Below are the code and all the weights of a small trained network. Each question names an input and a class and asks about switching units off, where a switched-off unit gives its printed mean instead of its output.

import numpy as np


def w(rows, s, z=0):
    codes = np.array(rows[::2]) - 128.0
    scale = np.full(codes.shape[1], s)
    scale[-1] = z or s
    return codes * scale


def norm(h):
    return h / np.sqrt((h * h).mean(-1, keepdims=True) + 1e-5)


def f(y):
    return np.maximum(y, 0)


def log_softmax(a):
    a = a - a.max(-1, keepdims=True)
    return a - np.log(np.exp(a).sum(-1, keepdims=True))


def net(x, mask):
    res = np.array(x, float).reshape(1, 4) / 4 @ E
    u = 0
    for l in range(3):
        y = f(norm(res) @ A[l][:, :-1].T + A[l][:, -1])
        res = res + np.where(mask[u : u + 7], y, B[l][:, -1]) @ B[l][:, :-1]
        u += 7
    return log_softmax(norm(res)[-1] @ U[:, :-1].T + U[:, -1])


A, B = {}, {}
E = w([
[2,8,141,173,94,97,137,160,125,38,114,123],'x0',
[119,133,53,172,163,168,167,151,135,137,47,149],'x1',
[102,248,149,182,147,88,107,131,157,73,116,97],'x2',
[211,73,169,199,153,177,87,102,111,63,124,141],'x3',
],0.0092)
A[0] = w([
[121,244,107,200,199,96,82,101,179,59,120,77,44],'L0N1',
[50,196,71,2,112,93,219,115,151,176,137,133,51],'L0N2',
[161,134,11,194,194,169,191,168,161,149,3,178,1],'L0N3',
[208,193,105,104,197,220,136,82,113,164,131,88,74],'L0N4',
[178,20,85,61,136,169,173,72,69,196,107,168,53],'L0N5',
[171,136,219,77,87,85,86,89,115,116,253,107,37],'L0N6',
[237,97,164,210,187,220,61,70,91,44,136,172,24],'L0N7',
],0.0079,0.0072)
B[0] = w([
[88,192,92,144,83,214,97,157,151,112,215,168,228],'L0N1',
[227,69,122,244,69,126,82,143,120,161,76,33,254],'L0N2',
[42,110,254,65,188,196,189,80,61,136,100,54,219],'L0N3',
[165,126,93,95,143,50,137,95,111,84,90,209,226],'L0N4',
[109,220,71,135,95,216,106,172,179,69,211,145,219],'L0N5',
[76,138,170,69,179,192,212,59,99,117,94,69,209],'L0N6',
[176,64,126,230,58,123,84,133,143,194,62,48,221],'L0N7',
],0.0098,0.0079)
A[1] = w([
[39,53,153,189,116,149,126,132,148,61,97,143,105],'L1N1',
[236,202,110,64,143,102,138,78,102,126,66,223,50],'L1N2',
[66,111,149,69,151,116,87,118,124,92,80,117,64],'L1N3',
[53,133,192,93,222,167,172,39,127,161,139,75,58],'L1N4',
[89,154,93,91,111,49,143,218,154,216,104,65,3],'L1N5',
[128,84,102,105,117,172,145,180,105,198,167,167,61],'L1N6',
[79,52,93,164,143,33,180,210,112,1,112,189,89],'L1N7',
],0.0081,0.004)
B[1] = w([
[175,195,85,88,185,15,181,115,110,206,159,148,254],'L1N1',
[43,73,152,106,225,1,92,164,163,193,182,167,199],'L1N2',
[127,141,145,132,164,123,101,83,111,100,99,169,154],'L1N3',
[118,100,194,67,138,119,243,198,81,103,68,141,235],'L1N4',
[151,80,114,237,52,190,153,56,125,177,101,42,167],'L1N5',
[128,200,124,150,79,165,122,142,101,88,170,130,150],'L1N6',
[150,163,162,84,218,99,39,100,184,204,93,229,180],'L1N7',
],0.0081,0.0075)
A[2] = w([
[167,68,143,211,130,132,81,142,127,69,124,116,2],'L2N1',
[55,236,102,119,56,98,153,182,135,116,167,163,61],'L2N2',
[59,218,154,181,122,114,122,156,211,61,102,119,31],'L2N3',
[148,97,235,13,43,104,106,91,141,74,166,76,5],'L2N4',
[123,32,78,63,118,226,123,148,152,139,214,192,21],'L2N5',
[116,127,124,101,127,216,162,142,109,103,106,158,68],'L2N6',
[82,202,120,147,85,224,106,147,158,117,255,217,98],'L2N7',
],0.0079,0.0028)
B[2] = w([
[116,117,79,132,98,118,138,135,136,159,103,70,182],'L2N1',
[222,78,90,102,105,170,82,142,107,91,112,161,219],'L2N2',
[74,91,108,100,113,151,151,171,106,45,191,75,197],'L2N3',
[50,112,173,143,147,254,181,196,93,133,26,182,189],'L2N4',
[41,210,143,131,59,75,107,170,107,33,215,102,183],'L2N5',
[111,117,168,118,169,135,115,132,105,82,143,168,194],'L2N6',
[92,126,71,81,67,141,113,93,170,58,202,208,254],'L2N7',
],0.0085,0.0055)
U = w([
[182,69,113,213,53,128,112,106,160,158,43,35,149],'0',
[75,127,192,78,194,178,207,128,97,98,51,121,219],'1',
[108,156,67,103,88,161,92,140,173,30,181,165,130],'2',
[157,123,127,58,216,3,89,91,195,181,115,221,1],'3',
],0.014,0.0015)

Each question gives the input, the list of numbers given to net, and the class t.
The units are the neurons (one row each of A and B). Each row of codes is followed by its name. A weight is (code - 128) times the scale printed after its matrix; where a second scale follows, it is the last column's (A, B and U).
mask holds one flag per neuron, layer by layer. A switched-off neuron (its flag False) gives its mean, the last column of its row in B, instead of its output. The means were averaged over made-up inputs and are rounded, as every weight is.
A unit's drop is (log p(t) with every unit on - log p(t) with that unit switched off) / (log p(t) with every unit on - log p(t) with every unit switched off).
The circuit of an input: a set's keep is (log p(t) with only the set's units on - log p(t) with every unit switched off) / (log p(t) with every unit on - log p(t) with every unit switched off). Starting from the 12 units with the biggest drops (on a tie, the unit counted first), units are removed one at a time, each time the one whose removal leaves the highest keep (on an exact tie, the one counted first), for as long as the keep stays at least 0.8.
circuit, biggest first: the units of the circuit, biggest drop first
most important unit: the unit with the biggest drop
k most important neurons: the k neurons with the biggest drops, biggest first
k most important neurons of layer l: the k neurons of layer l with the biggest drops, biggest first
drop of u: that unit's drop, to one decimal
input [5,-6,4,-7], class 0: circuit, biggest first	L0N2
input [-7,-2,-7,6], class 2: 3 most important neurons	L0N5; L0N2; L1N1
input [-5,-5,-7,6], class 2: 3 most important neurons of layer 0	L0N5; L0N2; L0N3
input [8,5,-7,5], class 3: circuit, biggest first	L1N1; L1N7
input [7,-5,0,4], class 3: 2 most important neurons	L0N3; L1N1
input [-7,2,7,-1], class 2: 3 most important neurons	L0N1; L1N1; L2N7
input [6,5,5,3], class 3: 2 most important neurons of layer 0	L0N5; L0N6
input [0,-8,7,-5], class 1: 2 most important neurons	L0N6; L0N5
input [-4,5,6,-3], class 2: 2 most important neurons	L0N1; L0N6
input [-5,2,-1,3], class 3: 2 most important neurons	L0N4; L1N2
input [-1,-7,-7,5], class 1: 2 most important neurons	L0N6; L0N1
input [8,-8,8,5], class 1: 4 most important neurons	L0N5; L0N6; L0N4; L0N2
input [7,0,-7,3], class 2: 3 most important neurons	L0N5; L0N4; L2N5
input [-1,-6,4,7], class 0: circuit, biggest first	L0N7
input [-1,6,-7,0], class 2: 3 most important neurons	L0N5; L0N6; L2N7
input [4,-6,2,5], class 1: 2 most important neurons	L0N6; L0N2
input [-6,5,-1,5], class 3: 2 most important neurons	L0N4; L0N2
input [-6,6,-6,-6], class 0: 2 most important neurons of layer 2	L2N7; L2N4
input [-5,-5,0,-3], class 1: 3 most important neurons	L0N6; L1N1; L2N4
input [3,6,3,-8], class 0: most important unit	L0N2
input [-8,0,-6,2], class 3: 2 most important neurons	L0N4; L1N2
input [-7,-5,6,7], class 0: 2 most important neurons of layer 0	L0N7; L0N5
input [-2,6,5,-6], class 0: 2 most important neurons of layer 0	L0N2; L0N6
input [6,5,4,2], class 3: 2 most important neurons of layer 1	L1N1; L1N7
input [-4,0,-7,-1], class 2: drop of L0N5	2.4
input [-3,-8,8,1], class 1: drop of L2N4	0.4
input [-3,-2,-5,0], class 2: drop of L0N5	3.3
input [-3,-8,7,2], class 1: drop of L0N5	0.4
